Below are the code and all the weights of a small trained network. Each question names an input and a class and asks about switching units off, where a switched-off unit gives its printed mean instead of its output.

import numpy as np


def w(rows, s, z=0):
    codes = np.array(rows[::2]) - 128.0
    scale = np.full(codes.shape[1], s)
    scale[-1] = z or s
    return codes * scale


def norm(h):
    return h / np.sqrt((h * h).mean(-1, keepdims=True) + 1e-5)


def f(y):
    return np.maximum(y, 0)


def log_softmax(a):
    a = a - a.max(-1, keepdims=True)
    return a - np.log(np.exp(a).sum(-1, keepdims=True))


def net(x, mask):
    res = np.array(x, float).reshape(1, 4) / 4 @ E
    u = 0
    for l in range(2):
        y = f(norm(res) @ A[l][:, :-1].T + A[l][:, -1])
        res = res + np.where(mask[u : u + 9], y, B[l][:, -1]) @ B[l][:, :-1]
        u += 9
    return log_softmax(norm(res)[-1] @ U[:, :-1].T + U[:, -1])


A, B = {}, {}
E = w([
[108,44,251,5],'x0',
[254,113,232,222],'x1',
[49,225,194,152],'x2',
[177,207,116,60],'x3',
],0.00087)
A[0] = w([
[226,197,157,79,141],'0.n1',
[176,161,48,241,69],'0.n2',
[7,237,177,128,102],'0.n3',
[181,158,198,137,88],'0.n4',
[80,232,227,176,5],'0.n5',
[51,75,130,225,55],'0.n6',
[226,63,54,116,52],'0.n7',
[196,213,124,110,42],'0.n8',
[172,252,79,3,70],'0.n9',
],0.0034,0.0012)
B[0] = w([
[92,37,146,182,229],'0.n1',
[98,188,182,93,253],'0.n2',
[192,77,78,102,251],'0.n3',
[149,127,168,136,196],'0.n4',
[241,69,4,104,200],'0.n5',
[97,46,134,204,186],'0.n6',
[192,119,50,134,224],'0.n7',
[59,93,140,192,181],'0.n8',
[77,57,139,201,244],'0.n9',
],0.004,0.0017)
A[1] = w([
[181,66,166,34,228],'1.n1',
[171,106,12,71,140],'1.n2',
[46,35,89,150,79],'1.n3',
[54,141,42,76,89],'1.n4',
[151,57,111,156,143],'1.n5',
[3,144,43,97,90],'1.n6',
[134,216,27,199,255],'1.n7',
[216,173,187,191,87],'1.n8',
[97,188,65,160,169],'1.n9',
],0.0041,0.0014)
B[1] = w([
[47,243,75,96,248],'1.n1',
[205,168,92,152,230],'1.n2',
[137,140,146,186,243],'1.n3',
[254,99,215,112,181],'1.n4',
[77,180,77,156,251],'1.n5',
[188,54,248,153,192],'1.n6',
[47,165,119,45,230],'1.n7',
[185,27,168,32,187],'1.n8',
[77,120,130,47,174],'1.n9',
],0.0031,0.003)
U = w([
[212,145,2,95,158],'0',
[232,37,217,107,135],'1',
[7,187,176,28,160],'2',
[49,67,120,243,147],'3',
[134,197,128,172,95],'4',
[125,220,167,173,1],'5',
],0.0094,0.0092)

Each question gives the input, the list of numbers given to net, and the class t.
The units are the neurons (one row each of A and B). Each row of codes is followed by its name. A weight is (code - 128) times the scale printed after its matrix; where a second scale follows, it is the last column's (A, B and U).
mask holds one flag per neuron, layer by layer. A switched-off neuron (its flag False) gives its mean, the last column of its row in B, instead of its output. The means were averaged over made-up inputs and are rounded, as every weight is.
A unit's drop is (log p(t) with every unit on - log p(t) with that unit switched off) / (log p(t) with every unit on - log p(t) with every unit switched off).
The circuit of an input: a set's keep is (log p(t) with only the set's units on - log p(t) with every unit switched off) / (log p(t) with every unit on - log p(t) with every unit switched off). Starting from the 12 units with the biggest drops (on a tie, the unit counted first), units are removed one at a time, each time the one whose removal leaves the highest keep (on an exact tie, the one counted first), for as long as the keep stays at least 0.8.
units of the circuit, in order: the units of the circuit, biggest drop first
most important unit: the unit with the biggest drop
top k neurons: the k neurons with the biggest drops, biggest first
top k neurons in layer l: the k neurons of layer l with the biggest drops, biggest first
input [7,-8,-2,-6], class 1: units of the circuit, in order => (1.n6; 1.n4)
input [-6,8,7,-3], class 1: most important unit => 1.n8
input [-6,8,4,-5], class 1: top 2 neurons => (1.n8; 1.n1)
input [-5,3,4,3], class 2: top 2 neurons => (1.n7; 0.n2)
input [1,6,1,7], class 3: units of the circuit, in order => (0.n1; 0.n8)
input [3,4,-4,4], class 0: top 2 neurons in layer 0 => (0.n7; 0.n9)
input [-5,-8,2,1], class 1: top 3 neurons in layer 1 => (1.n6; 1.n4; 1.n1)
input [-7,-1,-6,4], class 2: units of the circuit, in order => (1.n7; 0.n2)
input [-5,-5,-2,0], class 1: top 3 neurons => (1.n6; 1.n4; 1.n1)
input [-4,-6,8,-8], class 0: top 2 neurons in layer 0 => (0.n3; 0.n5)
input [6,-1,5,7], class 3: top 3 neurons in layer 0 => (0.n9; 0.n1; 0.n2)
input [8,3,1,-7], class 2: units of the circuit, in order => (0.n9; 1.n1)
input [4,-5,2,4], class 1: top 2 neurons => (1.n6; 1.n4)
input [-8,3,2,8], class 2: top 2 neurons in layer 0 => (0.n2; 0.n6)
input [4,-4,8,2], class 0: most important unit => 0.n3
input [7,3,-4,3], class 2: top 2 neurons in layer 0 => (0.n5; 0.n3)
input [-7,0,4,0], class 2: top 2 neurons in layer 0 => (0.n2; 0.n7)
input [0,-8,8,-1], class 0: top 2 neurons in layer 0 => (0.n3; 0.n5)
input [6,-2,8,-7], class 0: top 3 neurons in layer 0 => (0.n3; 0.n5; 0.n9)
input [-2,0,8,5], class 0: most important unit => 0.n5
input [-3,4,1,2], class 1: top 2 neurons => (1.n8; 0.n2)
input [1,5,5,7], class 3: top 2 neurons => (0.n1; 0.n8)
input [-8,-8,7,-8], class 1: top 2 neurons in layer 1 => (1.n6; 1.n1)
input [-7,0,7,1], class 0: top 4 neurons => (0.n5; 0.n3; 1.n2; 1.n1)
input [-8,-4,2,-7], class 2: top 2 neurons => (1.n7; 0.n2)
input [6,1,-5,7], class 3: top 2 neurons in layer 0 => (0.n1; 0.n9)
